Below is a small trained network, with its code and all its weights. Each question gives an input and a target symbol and asks what happens when units are switched off, that is, made to give their printed mean instead of their output.

import numpy as np


def w(rows, s, z=0):
    codes = np.array(rows[::2]) - 128.0
    scale = np.full(codes.shape[1], s)
    scale[-1] = z or s
    return codes * scale


def f(y):
    return np.maximum(y, 0)


def softmax(a):
    e = np.exp(a - a.max(-1, keepdims=True))
    return e / e.sum(-1, keepdims=True)


def log_softmax(a):
    a = a - a.max(-1, keepdims=True)
    return a - np.log(np.exp(a).sum(-1, keepdims=True))


def net(x, mask):
    ids = ['ΛΠΩαεζθσψ'.index(c) for c in x.split()]
    T = len(ids)
    res = E[ids] + P[:T]
    r = res
    for j in range(3):
        rows = slice(4 * j, 4 * j + 4)
        q, k, v = (r @ M[0][rows].T for M in (Q, K, V))
        z = softmax(np.where(np.tri(T) > 0, q @ k.T / 4**0.5, -1e9)) @ v
        o = O[0][rows]
        res = res + np.where(mask[j], z, o[:, -1]) @ o[:, :-1]
    y = f(res @ A[0][:, :-1].T + A[0][:, -1])
    res = res + np.where(mask[3:7], y, B[0][:, -1]) @ B[0][:, :-1]
    return log_softmax(res[-1] @ U[:, :-1].T + U[:, -1])


Q, K, V, O, A, B = {}, {}, {}, {}, {}, {}
E = w([
[159,215,134,126,208,128],'Λ',
[75,20,77,110,63,80],'Π',
[165,53,80,201,222,148],'Ω',
[158,119,57,89,61,98],'α',
[63,145,144,76,103,164],'ε',
[89,29,116,186,207,193],'ζ',
[57,137,179,125,199,79],'θ',
[120,139,107,99,123,3],'σ',
[59,224,166,61,117,41],'ψ',
],0.012)
P = w([
[184,88,178,153,116,146],'0',
[124,117,141,103,135,158],'1',
[107,148,89,100,130,135],'2',
[143,130,104,104,153,148],'3',
[149,126,126,69,146,140],'4',
[152,138,128,220,83,159],'5',
[84,169,67,84,132,123],'6',
[44,112,202,140,160,50],'7',
[167,105,137,50,140,132],'8',
[115,109,98,226,83,158],'9',
[141,127,101,77,149,148],'10',
[58,107,103,124,137,6],'11',
],0.02)
Q[0] = w([
[102,109,138,85,141,165],'head 1',
[123,56,172,131,99,104],'head 1',
[155,91,108,105,148,113],'head 1',
[135,105,113,133,53,159],'head 1',
[115,169,206,225,69,105],'head 2',
[50,71,145,87,195,22],'head 2',
[95,150,114,221,78,149],'head 2',
[121,71,113,126,152,69],'head 2',
[103,65,129,3,211,95],'head 3',
[134,118,75,37,190,126],'head 3',
[77,114,107,130,167,76],'head 3',
[207,141,102,62,127,221],'head 3',
],0.013)
K[0] = w([
[117,134,138,87,106,160],'head 1',
[100,139,94,108,161,109],'head 1',
[148,134,80,130,160,106],'head 1',
[88,152,70,157,104,146],'head 1',
[83,152,5,94,168,164],'head 2',
[174,97,175,41,162,121],'head 2',
[64,155,42,107,158,94],'head 2',
[157,94,122,100,120,130],'head 2',
[224,87,244,92,126,147],'head 3',
[167,71,198,148,91,94],'head 3',
[131,119,161,68,103,119],'head 3',
[115,168,165,211,69,133],'head 3',
],0.018)
V[0] = w([
[105,150,137,104,121,212],'head 1',
[181,103,177,108,170,124],'head 1',
[149,117,179,152,79,156],'head 1',
[111,119,198,86,142,120],'head 1',
[160,83,52,155,144,77],'head 2',
[172,140,133,133,100,8],'head 2',
[144,82,79,141,194,140],'head 2',
[213,170,137,140,185,191],'head 2',
[215,207,27,154,131,177],'head 3',
[100,216,190,23,56,177],'head 3',
[136,75,62,118,33,170],'head 3',
[20,94,158,166,201,159],'head 3',
],0.014)
O[0] = w([
[150,132,115,150,126,86,43],'head 1',
[116,103,108,133,76,156,187],'head 1',
[138,96,120,93,151,103,91],'head 1',
[170,115,76,138,124,145,162],'head 1',
[23,155,168,132,170,162,196],'head 2',
[131,245,236,136,123,171,253],'head 2',
[28,122,105,161,129,137,168],'head 2',
[121,139,63,153,105,190,160],'head 2',
[82,141,75,75,84,225,37],'head 3',
[217,138,116,84,127,155,13],'head 3',
[74,31,182,28,143,152,90],'head 3',
[111,130,94,153,158,10,41],'head 3',
],0.012,0.0066)
A[0] = w([
[90,63,147,228,155,182,135],'neuron 1',
[204,171,137,232,83,63,1],'neuron 2',
[254,63,82,120,183,136,68],'neuron 3',
[145,80,41,125,223,13,54],'neuron 4',
],0.0067,0.0048)
B[0] = w([
[105,217,128,52,94,68,253],'neuron 1',
[33,149,51,88,255,235,217],'neuron 2',
[100,188,126,73,90,36,198],'neuron 3',
[169,50,209,190,80,207,211],'neuron 4',
],0.0095,0.012)
U = w([
[201,144,77,122,2,159,146],'Λ',
[164,95,163,58,124,75,44],'Π',
[143,142,101,81,52,95,77],'Ω',
[169,93,120,39,59,177,88],'α',
[214,108,105,75,36,80,253],'ε',
[181,88,133,138,31,121,151],'ζ',
[178,103,108,119,125,140,159],'θ',
[196,196,189,151,28,111,126],'σ',
[196,155,103,49,103,100,93],'ψ',
],0.0046,0.0049)

Each question gives the input, a string of symbols that net reads in full, and the target symbol t.
The units are the heads (4 rows each of Q, K, V and O) and the neurons (one row each of A and B). Each row of codes is followed by its name. A weight is (code - 128) times the scale printed after its matrix; where a second scale follows, it is the last column's (O, A, B and U).
mask holds one flag per unit, heads first, then neurons. A switched-off unit (its flag False) gives its mean, the last column of its rows in O or B, instead of its output. The means were averaged over made-up inputs and are rounded, as every weight is.
A unit's drop is (log p(t) with every unit on - log p(t) with that unit switched off) / (log p(t) with every unit on - log p(t) with every unit switched off).
The circuit of an input: a set's keep is (log p(t) with only the set's units on - log p(t) with every unit switched off) / (log p(t) with every unit on - log p(t) with every unit switched off). Starting from all 7 units, units are removed one at a time, each time the one whose removal leaves the highest keep (on an exact tie, the one counted first), for as long as the keep stays at least 0.8.
circuit, biggest first: the units of the circuit, biggest drop first
unit that matters most: the unit with the biggest drop
top k neurons: the k neurons with the biggest drops, biggest first
heads that matter: for each layer, one digit per head in row order, 1 if its drop is at least 0.15 and else 0, layers parted by /
input Π α σ σ α σ Ω σ, target α: unit that matters most : head 3
input Λ ψ σ α Λ ψ Π α, target Λ: circuit, biggest first : (head 3; head 2)
input ε θ θ θ ε α θ Ω, target ε: heads that matter : 011
input ψ ε σ α, target ψ: circuit, biggest first : (neuron 2; head 3; head 2; neuron 3)
input σ α Ω ζ, target σ: heads that matter : 010
input ψ Π ζ α ψ σ, target ζ: circuit, biggest first : (neuron 4; head 2; head 3)
input θ θ ζ σ σ, target θ: circuit, biggest first : (neuron 2; head 3; neuron 1)
input Ω Λ θ Π ψ ψ θ Ω θ θ ψ, target Ω: circuit, biggest first : (head 3; head 2)
input ε θ σ, target ε: circuit, biggest first : (head 2; head 3)
input Π σ σ σ ζ Ω α Ω Ω Ω Π θ, target Ω: top 2 neurons : (neuron 1; neuron 4)
input ε α α Λ, target ε: circuit, biggest first : (head 2; neuron 3; head 3)
input σ ζ ζ Ω σ θ, target ζ: circuit, biggest first : (neuron 4; head 2; head 3)
input ε θ Ω Ω σ Ω, target Ω: circuit, biggest first : (head 2; neuron 1; head 3)
input ψ σ Λ Π Λ, target ψ: top 3 neurons : (neuron 2; neuron 3; neuron 4)
input ε σ Ω ψ θ ζ Ω σ Ω ψ, target Ω: unit that matters most : head 2
input ζ σ Ω ζ θ θ σ, target ζ: circuit, biggest first : (neuron 4; head 3; head 2)
input Ω Λ α Π σ Π Ω α Π α, target Ω: circuit, biggest first : (head 2; head 3; neuron 1)
input σ Ω Π σ σ θ α, target σ: heads that matter : 010
input ζ σ Λ Ω ζ, target ζ: heads that matter : 011
input α σ ψ σ Ω Λ θ ε σ α, target θ: unit that matters most : neuron 2
input α ψ Ω Π Ω θ Ω Ω Ω σ Π, target α: heads that matter : 001
